Below are the code and all the weights of a small trained network. Each question names an input and a class and asks about switching units off, where a switched-off unit gives its printed mean instead of its output.

import numpy as np


def w(rows, s, z=0):
    codes = np.array(rows[::2]) - 128.0
    scale = np.full(codes.shape[1], s)
    scale[-1] = z or s
    return codes * scale


def f(y):
    return y / 2 * (1 + np.tanh(0.7978845608 * (y + 0.044715 * y**3)))


def log_softmax(a):
    a = a - a.max(-1, keepdims=True)
    return a - np.log(np.exp(a).sum(-1, keepdims=True))


def net(x, mask):
    res = np.array(x, float).reshape(1, 8) / 4 @ E
    y = f(res @ A[0][:, :-1].T + A[0][:, -1])
    res = res + np.where(mask, y, B[0][:, -1]) @ B[0][:, :-1]
    return log_softmax(res[-1] @ U[:, :-1].T + U[:, -1])


A, B = {}, {}
E = w([
[99,120,34,59,4,144,127,97,102],'x0',
[126,121,129,119,134,145,125,122,131],'x1',
[133,124,110,126,138,130,123,139,133],'x2',
[221,95,128,194,105,229,143,65,87],'x3',
[135,138,172,155,68,178,58,222,132],'x4',
[116,143,135,149,118,121,143,130,123],'x5',
[43,1,122,214,92,139,174,107,190],'x6',
[129,177,86,188,125,82,9,50,142],'x7',
],0.008)
A[0] = w([
[148,174,66,197,129,106,21,70,211,33],'N0',
[121,176,139,127,100,191,236,205,132,88],'N1',
[162,219,130,65,143,64,101,180,52,153],'N2',
[167,136,81,121,197,106,224,15,110,109],'N3',
[125,109,69,105,177,49,182,111,111,254],'N4',
[155,150,69,191,118,96,107,134,96,209],'N5',
[168,93,93,79,150,136,237,192,114,71],'N6',
[181,221,161,92,159,198,125,91,28,177],'N7',
[246,100,118,197,134,237,145,62,14,33],'N8',
[85,184,47,105,39,151,131,93,70,76],'N9',
[124,165,253,169,212,96,131,150,75,81],'N10',
[144,123,163,156,74,192,49,208,114,80],'N11',
[157,149,136,86,116,112,105,118,36,90],'N12',
[188,161,194,201,244,135,122,92,224,96],'N13',
],0.0073,0.008)
B[0] = w([
[169,105,192,63,205,90,194,48,90,169],'N0',
[124,143,212,93,152,97,183,75,116,172],'N1',
[88,80,149,167,147,164,104,132,118,231],'N2',
[135,208,116,131,118,161,99,130,189,209],'N3',
[129,146,161,167,74,124,90,173,162,254],'N4',
[172,103,192,120,98,118,155,133,159,195],'N5',
[163,139,151,82,168,101,128,63,129,179],'N6',
[120,61,137,155,125,155,103,114,162,241],'N7',
[18,169,135,145,110,51,77,157,24,214],'N8',
[132,100,72,77,93,132,208,142,104,181],'N9',
[152,103,64,115,119,108,168,151,127,188],'N10',
[124,255,109,105,146,157,180,125,231,167],'N11',
[119,93,99,135,157,176,165,130,137,156],'N12',
[167,109,67,102,91,131,186,172,96,205],'N13',
],0.0098,0.0088)
U = w([
[162,111,145,141,85,123,115,128,139,254],'0',
[169,132,179,69,168,86,159,41,124,35],'1',
[144,128,133,141,95,123,118,127,137,235],'2',
[162,105,4,105,120,123,185,148,109,59],'3',
[67,155,129,136,125,56,67,166,78,88],'4',
[147,232,103,149,125,158,123,107,197,71],'5',
[110,45,131,196,125,167,117,100,162,68],'6',
[153,121,131,149,108,125,112,120,142,168],'7',
],0.012,0.0076)

Each question gives the input, the list of numbers given to net, and the class t.
The units are the neurons (one row each of A and B). Each row of codes is followed by its name. A weight is (code - 128) times the scale printed after its matrix; where a second scale follows, it is the last column's (A, B and U).
mask holds one flag per neuron, in row order. A switched-off neuron (its flag False) gives its mean, the last column of its row in B, instead of its output. The means were averaged over made-up inputs and are rounded, as every weight is.
A unit's drop is (log p(t) with every unit on - log p(t) with that unit switched off) / (log p(t) with every unit on - log p(t) with every unit switched off).
The circuit of an input: a set's keep is (log p(t) with only the set's units on - log p(t) with every unit switched off) / (log p(t) with every unit on - log p(t) with every unit switched off). Starting from the 12 units with the biggest drops (on a tie, the unit counted first), units are removed one at a time, each time the one whose removal leaves the highest keep (on an exact tie, the one counted first), for as long as the keep stays at least 0.8.
units of the circuit, in order: the units of the circuit, biggest drop first
most important unit: the unit with the biggest drop
k most important neurons: the k neurons with the biggest drops, biggest first
drop when u is switched off: that unit's drop, to one decimal
input [7,-3,-3,-7,-8,-7,-1,-8], class 1: most important unit -> N6
input [-3,-5,8,-7,-8,-1,-6,3], class 2: 2 most important neurons -> N8, N2
input [-6,2,-7,7,6,2,6,-3], class 2: units of the circuit, in order -> N11, N8
input [5,7,4,-8,-1,0,6,8], class 1: 2 most important neurons -> N0, N8
input [7,3,-3,1,-4,2,-8,8], class 1: 2 most important neurons -> N0, N5
input [4,1,8,-8,-6,-7,-6,-7], class 2: 2 most important neurons -> N4, N8
input [-2,1,0,3,-6,4,5,1], class 5: units of the circuit, in order -> N3, N7
input [4,-1,-4,-2,-8,7,-4,4], class 5: 2 most important neurons -> N3, N8
input [-8,1,1,7,-3,-2,-2,7], class 3: 2 most important neurons -> N13, N10
input [3,3,-3,6,6,-5,4,7], class 1: units of the circuit, in order -> N0, N4
input [-8,-6,-5,-7,-3,0,-4,1], class 3: units of the circuit, in order -> N10, N13
input [-6,5,-7,4,1,4,-8,-1], class 6: 2 most important neurons -> N7, N2
input [4,5,-6,4,8,-2,2,7], class 5: 2 most important neurons -> N11, N1
input [7,-5,7,2,-4,8,-5,8], class 1: 3 most important neurons -> N0, N5, N13
input [8,-8,2,-6,0,-4,-5,4], class 0: most important unit -> N2
input [-1,-6,5,1,6,6,-7,-4], class 6: units of the circuit, in order -> N2, N7
input [3,0,7,6,4,-2,7,4], class 2: units of the circuit, in order -> N7, N2
input [-8,5,-6,7,4,-8,-7,-1], class 3: 3 most important neurons -> N13, N10, N4
input [8,0,3,8,8,-4,-8,7], class 3: 2 most important neurons -> N9, N12
input [-1,-3,-4,-3,-6,-1,-1,-5], class 5: 4 most important neurons -> N3, N4, N8, N0
input [0,5,4,-5,-8,-3,-6,3], class 5: most important unit -> N3
input [6,2,-3,1,-2,2,-1,5], class 3: 2 most important neurons -> N9, N1
input [-7,-4,-2,-7,8,5,-2,1], class 5: 3 most important neurons -> N11, N8, N9
input [-7,-3,8,-4,-8,7,3,8], class 1: drop when N5 is switched off -> 0.2
input [8,-4,-5,8,-3,6,6,2], class 3: drop when N4 is switched off -> 0.2
input [-5,-4,-3,8,-7,-1,5,7], class 4: drop when N3 is switched off -> 0.0
input [7,6,2,-1,0,-2,0,5], class 3: most important unit -> N9
input [-8,2,-5,8,-3,6,-8,-1], class 3: drop when N4 is switched off -> 0.1
